Here is a tiny trained network, its code and every weight. The questions are about switching its units off for an input and a target symbol, where a switched-off unit gives its printed mean instead of its output.

import numpy as np


def w(rows, s, z=0):
    codes = np.array(rows[::2]) - 128.0
    scale = np.full(codes.shape[1], s)
    scale[-1] = z or s
    return codes * scale


def norm(h):
    return h / np.sqrt((h * h).mean(-1, keepdims=True) + 1e-5)


def f(y):
    return y / 2 * (1 + np.tanh(0.7978845608 * (y + 0.044715 * y**3)))


def softmax(a):
    e = np.exp(a - a.max(-1, keepdims=True))
    return e / e.sum(-1, keepdims=True)


def log_softmax(a):
    a = a - a.max(-1, keepdims=True)
    return a - np.log(np.exp(a).sum(-1, keepdims=True))


def net(x, mask):
    ids = ['αβγδεζθμξπστφψω'.index(c) for c in x.split()]
    T = len(ids)
    res = E[ids] + P[:T]
    u = 0
    for l in range(2):
        r = norm(res)
        for j in range(3):
            rows = slice(2 * j, 2 * j + 2)
            q, k, v = (r @ M[l][rows].T for M in (Q, K, V))
            z = softmax(np.where(np.tri(T) > 0, q @ k.T / 2**0.5, -1e9)) @ v
            o = O[l][rows]
            res = res + np.where(mask[u + j], z, o[:, -1]) @ o[:, :-1]
        u += 3
        y = f(norm(res) @ A[l][:, :-1].T + A[l][:, -1])
        res = res + np.where(mask[u : u + 8], y, B[l][:, -1]) @ B[l][:, :-1]
        u += 8
    return log_softmax(norm(res)[-1] @ U[:, :-1].T + U[:, -1])


Q, K, V, O, A, B = {}, {}, {}, {}, {}, {}
E = w([
[168,59,129,157,102,94],'α',
[132,45,105,124,189,189],'β',
[144,91,102,112,72,144],'γ',
[127,138,164,188,50,137],'δ',
[137,55,114,128,68,118],'ε',
[155,66,188,175,213,115],'ζ',
[163,186,146,93,70,200],'θ',
[102,154,161,179,40,119],'μ',
[89,169,218,68,127,125],'ξ',
[209,196,149,162,87,215],'π',
[133,173,254,152,180,135],'σ',
[50,125,158,193,137,141],'τ',
[190,130,119,201,117,73],'φ',
[177,115,62,155,109,126],'ψ',
[168,114,75,126,78,79],'ω',
],0.0071)
P = w([
[195,28,201,160,2,204],'0',
[157,39,169,156,26,186],'1',
[134,61,143,153,54,168],'2',
[121,79,121,145,70,145],'3',
[113,100,105,142,87,129],'4',
[118,118,86,129,108,113],'5',
[104,138,72,127,129,94],'6',
[91,151,59,117,149,81],'7',
[88,165,46,112,158,52],'8',
],0.0038)
Q[0] = w([
[9,131,116,236,85,97],'L0H1',
[126,90,102,131,128,146],'L0H1',
[79,202,198,165,96,178],'L0H2',
[106,41,40,192,74,62],'L0H2',
[149,160,144,198,142,144],'L0H3',
[108,108,109,184,110,98],'L0H3',
],0.016)
K[0] = w([
[109,171,45,135,165,51],'L0H1',
[147,3,27,122,58,131],'L0H1',
[202,168,50,144,20,76],'L0H2',
[38,165,85,96,246,83],'L0H2',
[185,134,133,254,183,159],'L0H3',
[67,104,29,171,196,39],'L0H3',
],0.0073)
V[0] = w([
[255,122,110,77,109,124],'L0H1',
[89,85,55,67,98,122],'L0H1',
[165,94,165,196,212,162],'L0H2',
[150,95,7,166,167,204],'L0H2',
[142,77,120,36,127,89],'L0H3',
[164,171,235,96,99,151],'L0H3',
],0.0054)
O[0] = w([
[82,197,105,140,157,33,152],'L0H1',
[163,126,184,160,179,92,223],'L0H1',
[140,99,133,2,183,107,233],'L0H2',
[39,44,83,110,141,102,195],'L0H2',
[164,133,92,193,77,134,37],'L0H3',
[70,168,59,156,198,74,5],'L0H3',
],0.0057,0.0018)
A[0] = w([
[130,88,143,226,162,94,16],'L0N1',
[214,151,89,44,169,118,122],'L0N2',
[109,162,178,54,81,121,88],'L0N3',
[135,84,126,76,248,118,199],'L0N4',
[191,62,137,79,111,155,175],'L0N5',
[67,248,104,75,188,194,3],'L0N6',
[171,70,2,151,135,74,135],'L0N7',
[108,72,72,149,102,197,158],'L0N8',
],0.0067,0.002)
B[0] = w([
[124,142,169,48,169,148,154],'L0N1',
[48,94,218,178,91,67,171],'L0N2',
[96,118,135,127,130,200,127],'L0N3',
[136,121,58,140,41,109,173],'L0N4',
[116,164,150,175,193,67,248],'L0N5',
[86,167,3,133,170,118,126],'L0N6',
[194,136,89,126,181,215,254],'L0N7',
[155,151,87,110,154,174,201],'L0N8',
],0.0061,0.004)
Q[1] = w([
[171,157,45,160,180,174],'L1H1',
[125,67,147,213,255,106],'L1H1',
[158,89,170,141,107,143],'L1H2',
[140,130,82,107,135,78],'L1H2',
[115,195,136,119,117,157],'L1H3',
[50,124,114,106,168,124],'L1H3',
],0.0083)
K[1] = w([
[142,100,105,136,239,255],'L1H1',
[12,9,211,132,218,193],'L1H1',
[94,156,86,38,160,108],'L1H2',
[187,116,203,119,130,59],'L1H2',
[135,239,125,134,158,142],'L1H3',
[254,184,28,122,78,23],'L1H3',
],0.0055)
V[1] = w([
[36,91,153,169,253,134],'L1H1',
[204,139,40,236,255,75],'L1H1',
[115,125,144,117,50,117],'L1H2',
[8,101,85,163,122,218],'L1H2',
[229,95,119,156,65,117],'L1H3',
[49,98,154,150,162,216],'L1H3',
],0.0025)
O[1] = w([
[211,169,155,182,30,88,251],'L1H1',
[177,140,254,3,118,119,83],'L1H1',
[151,76,96,84,135,58,79],'L1H2',
[205,150,124,65,40,83,136],'L1H2',
[140,202,98,56,94,60,185],'L1H3',
[31,95,127,152,222,180,212],'L1H3',
],0.0029,0.0017)
A[1] = w([
[96,191,94,26,104,211,72],'L1N1',
[171,206,86,93,158,188,131],'L1N2',
[176,59,186,104,130,221,23],'L1N3',
[150,75,122,94,67,26,84],'L1N4',
[176,83,153,208,181,109,98],'L1N5',
[165,97,79,96,148,150,104],'L1N6',
[109,89,2,70,152,94,4],'L1N7',
[112,113,120,200,65,111,93],'L1N8',
],0.007,0.0047)
B[1] = w([
[34,242,153,96,32,200,143],'L1N1',
[34,87,130,81,74,96,156],'L1N2',
[118,156,187,211,165,228,177],'L1N3',
[42,66,138,129,150,229,154],'L1N4',
[37,200,56,113,134,137,252],'L1N5',
[119,133,183,156,132,67,155],'L1N6',
[254,124,185,229,162,122,137],'L1N7',
[155,124,130,86,223,113,149],'L1N8',
],0.0058,0.0044)
U = w([
[134,120,130,116,130,129,3],'α',
[150,133,137,128,108,122,80],'β',
[100,174,40,163,172,112,223],'γ',
[117,118,182,192,138,229,124],'δ',
[53,2,110,107,117,116,68],'ε',
[55,186,138,71,32,154,109],'ζ',
[224,202,143,182,73,98,84],'θ',
[143,120,131,120,114,125,60],'μ',
[180,150,169,64,244,137,101],'ξ',
[143,145,168,17,147,108,159],'π',
[169,103,68,34,145,206,78],'σ',
[174,91,88,62,45,68,228],'τ',
[157,131,132,136,104,119,67],'φ',
[90,138,224,162,139,34,129],'ψ',
[223,32,99,175,160,105,120],'ω',
],0.014,0.0033)

Each question gives the input, a string of symbols that net reads in full, and the target symbol t.
The units are the heads (2 rows each of Q, K, V and O) and the neurons (one row each of A and B). Each row of codes is followed by its name. A weight is (code - 128) times the scale printed after its matrix; where a second scale follows, it is the last column's (O, A, B and U).
mask holds one flag per unit, layer by layer, with each layer's heads first. A switched-off unit (its flag False) gives its mean, the last column of its rows in O or B, instead of its output. The means were averaged over made-up inputs and are rounded, as every weight is.
A unit's drop is (log p(t) with every unit on - log p(t) with that unit switched off) / (log p(t) with every unit on - log p(t) with every unit switched off).
The circuit of an input: a set's keep is (log p(t) with only the set's units on - log p(t) with every unit switched off) / (log p(t) with every unit on - log p(t) with every unit switched off). Starting from the 12 units with the biggest drops (on a tie, the unit counted first), units are removed one at a time, each time the one whose removal leaves the highest keep (on an exact tie, the one counted first), for as long as the keep stays at least 0.8.
circuit, biggest first: the units of the circuit, biggest drop first
unit that matters most: the unit with the biggest drop
top k neurons: the k neurons with the biggest drops, biggest first
top k neurons in layer l: the k neurons of layer l with the biggest drops, biggest first
heads that matter: for each layer, one digit per head in row order, 1 if its drop is at least 0.15 and else 0, layers parted by /
input α α β μ δ, target θ: unit that matters most	L0H2
input τ α β α ε φ, target ω: circuit, biggest first	(L0H2, L1N7)
input ω δ ζ α, target ε: circuit, biggest first	(L0H2, L1N4, L0N2)
input ξ ζ ψ τ τ β β ζ, target ε: circuit, biggest first	(L1N4, L0N4, L0H2)
input ω τ τ θ ω ψ θ σ ε, target ψ: circuit, biggest first	(L0H2, L0N2)
input ξ ε τ ε τ π τ μ, target δ: heads that matter	100 / 000
input τ θ ω ε α ζ, target ε: circuit, biggest first	(L0N4, L1N4, L0H2)
input ω ω ε, target δ: heads that matter	010 / 100
input τ ε μ γ φ ε τ, target ζ: circuit, biggest first	(L0H1, L1N1, L1H3, L0N2)
input ε ω μ ε γ γ, target ζ: top 2 neurons	(L1N2, L0N1)
input α γ τ α φ α μ τ, target δ: heads that matter	101 / 000
input θ α φ τ, target ζ: top 3 neurons	(L0N5, L0N2, L1N1)
input τ τ π, target ζ: circuit, biggest first	(L0H3, L1N2)
input τ τ ξ μ, target δ: top 3 neurons	(L0N5, L1N8, L1N5)
input φ ψ μ ε α ω ω, target τ: unit that matters most	L1N2
input ζ α ω, target ε: top 2 neurons	(L1N4, L0N2)
input δ μ α, target ξ: heads that matter	001 / 100
input ε β α β ω τ β π, target ζ: top 2 neurons	(L0N5, L1N2)
input ψ σ δ γ δ, target ω: top 3 neurons	(L1N5, L0N5, L1N1)
input β ψ ω μ, target ψ: top 2 neurons in layer 1	(L1N8, L1N5)
input τ ψ γ, target γ: unit that matters most	L0N5
input φ α α, target ξ: heads that matter	000 / 100
input γ α τ β ω σ β ω β, target ω: top 2 neurons	(L1N7, L0N4)
input γ τ ε β α ζ φ, target ε: top 2 neurons	(L0N2, L1N4)
